Below are the code and all the weights of a small trained network. Each question names an input and a class and asks about switching units off, where a switched-off unit gives its printed mean instead of its output.

import numpy as np


def w(rows, s, z=0):
    codes = np.array(rows[::2]) - 128.0
    scale = np.full(codes.shape[1], s)
    scale[-1] = z or s
    return codes * scale


def norm(h):
    return h / np.sqrt((h * h).mean(-1, keepdims=True) + 1e-5)


def f(y):
    return y / 2 * (1 + np.tanh(0.7978845608 * (y + 0.044715 * y**3)))


def log_softmax(a):
    a = a - a.max(-1, keepdims=True)
    return a - np.log(np.exp(a).sum(-1, keepdims=True))


def net(x, mask):
    res = np.array(x, float).reshape(1, 5) / 4 @ E
    u = 0
    for l in range(3):
        y = f(norm(res) @ A[l][:, :-1].T + A[l][:, -1])
        res = res + np.where(mask[u : u + 3], y, B[l][:, -1]) @ B[l][:, :-1]
        u += 3
    return log_softmax(norm(res)[-1] @ U[:, :-1].T + U[:, -1])


A, B = {}, {}
E = w([
[144,57,169,10],'x0',
[233,177,254,162],'x1',
[143,212,23,122],'x2',
[135,124,123,133],'x3',
[104,149,145,119],'x4',
],0.0063)
A[0] = w([
[173,190,100,113,170],'0.n1',
[251,218,144,90,16],'0.n2',
[214,185,185,146,251],'0.n3',
],0.014,0.0029)
B[0] = w([
[147,200,96,102,179],'0.n1',
[6,115,162,174,219],'0.n2',
[215,128,159,140,254],'0.n3',
],0.017,0.009)
A[1] = w([
[136,179,68,24,129],'1.n1',
[135,126,137,229,253],'1.n2',
[134,57,108,4,118],'1.n3',
],0.016,0.0044)
B[1] = w([
[188,68,164,251,186],'1.n1',
[126,132,78,81,255],'1.n2',
[97,186,228,150,210],'1.n3',
],0.02,0.0096)
A[2] = w([
[58,74,71,52,6],'2.n1',
[190,113,178,210,65],'2.n2',
[8,151,222,129,198],'2.n3',
],0.014,0.0012)
B[2] = w([
[75,47,2,50,160],'2.n1',
[87,109,57,62,230],'2.n2',
[122,67,9,87,254],'2.n3',
],0.0083,0.0094)
U = w([
[82,94,59,79,253],'0',
[34,92,224,128,89],'1',
[250,130,137,86,106],'2',
[173,62,212,42,108],'3',
[170,101,74,234,91],'4',
[146,70,186,239,121],'5',
[151,220,94,138,110],'6',
],0.016,0.004)

Each question gives the input, the list of numbers given to net, and the class t.
The units are the neurons (one row each of A and B). Each row of codes is followed by its name. A weight is (code - 128) times the scale printed after its matrix; where a second scale follows, it is the last column's (A, B and U).
mask holds one flag per neuron, layer by layer. A switched-off neuron (its flag False) gives its mean, the last column of its row in B, instead of its output. The means were averaged over made-up inputs and are rounded, as every weight is.
A unit's drop is (log p(t) with every unit on - log p(t) with that unit switched off) / (log p(t) with every unit on - log p(t) with every unit switched off).
The circuit of an input: a set's keep is (log p(t) with only the set's units on - log p(t) with every unit switched off) / (log p(t) with every unit on - log p(t) with every unit switched off). Starting from all 9 units, units are removed one at a time, each time the one whose removal leaves the highest keep (on an exact tie, the one counted first), for as long as the keep stays at least 0.8.
circuit, biggest first: the units of the circuit, biggest drop first
top k neurons: the k neurons with the biggest drops, biggest first
k most important neurons of layer l: the k neurons of layer l with the biggest drops, biggest first
input [8,3,7,-8,4], class 0: circuit, biggest first -> [0.n2, 2.n3]
input [8,4,3,2,2], class 0: circuit, biggest first -> [0.n2, 2.n3]
input [-4,3,-1,-4,-4], class 2: circuit, biggest first -> [0.n3]
input [-5,-5,7,2,3], class 4: circuit, biggest first -> [1.n1, 0.n2]
input [-8,-8,5,-6,-6], class 4: circuit, biggest first -> [0.n2, 1.n1]
input [3,-1,-3,5,-1], class 1: circuit, biggest first -> [0.n2, 1.n3, 0.n3]
input [0,0,5,-4,4], class 4: circuit, biggest first -> [0.n1, 1.n1]
input [0,-8,2,2,1], class 4: circuit, biggest first -> [0.n2, 1.n1]
input [7,-8,-1,-1,-1], class 1: top 2 neurons -> [1.n3, 0.n1]
input [-2,-3,1,-6,-3], class 4: top 3 neurons -> [0.n2, 0.n3, 1.n3]
input [-2,0,7,1,8], class 4: top 4 neurons -> [1.n1, 0.n1, 1.n3, 2.n2]
input [1,-4,-7,7,-6], class 1: top 4 neurons -> [1.n3, 0.n2, 0.n3, 1.n2]
input [4,-2,-5,-2,-8], class 1: circuit, biggest first -> [1.n3, 0.n2, 0.n3]
input [6,-7,2,-7,7], class 5: top neuron -> [0.n2]
input [-1,7,0,-5,8], class 2: top 4 neurons -> [0.n3, 1.n3, 1.n2, 2.n1]
input [-7,-6,6,-7,-1], class 4: top 2 neurons -> [0.n2, 1.n1]
input [-5,6,2,5,-8], class 6: top 4 neurons -> [0.n2, 0.n3, 1.n1, 2.n3]
input [5,0,5,6,-4], class 5: top 2 neurons -> [0.n1, 1.n1]
input [-1,8,-4,-4,8], class 2: top 3 neurons -> [0.n3, 1.n3, 1.n2]
input [-1,-3,7,-3,-6], class 4: top 2 neurons -> [1.n1, 1.n3]
input [-8,-1,-3,2,-3], class 0: circuit, biggest first -> [1.n2]
input [7,5,1,7,0], class 0: circuit, biggest first -> [0.n2, 2.n3]
input [1,-6,0,-6,-4], class 1: top 4 neurons -> [0.n2, 0.n1, 1.n3, 1.n2]
input [0,-8,4,7,2], class 4: top 2 neurons -> [0.n2, 1.n1]
input [3,5,6,4,0], class 0: top 3 neurons -> [0.n2, 2.n3, 1.n3]
input [0,8,-5,8,-8], class 2: top 3 neurons -> [0.n3, 1.n3, 1.n2]
input [-4,1,-8,4,6], class 2: circuit, biggest first -> [0.n2]
input [6,0,-8,1,0], class 1: 2 most important neurons of layer 0 -> [0.n3, 0.n2]
input [1,4,6,0,7], class 0: 2 most important neurons of layer 1 -> [1.n3, 1.n1]
input [5,-1,8,-4,-5], class 5: 2 most important neurons of layer 1 -> [1.n1, 1.n2]
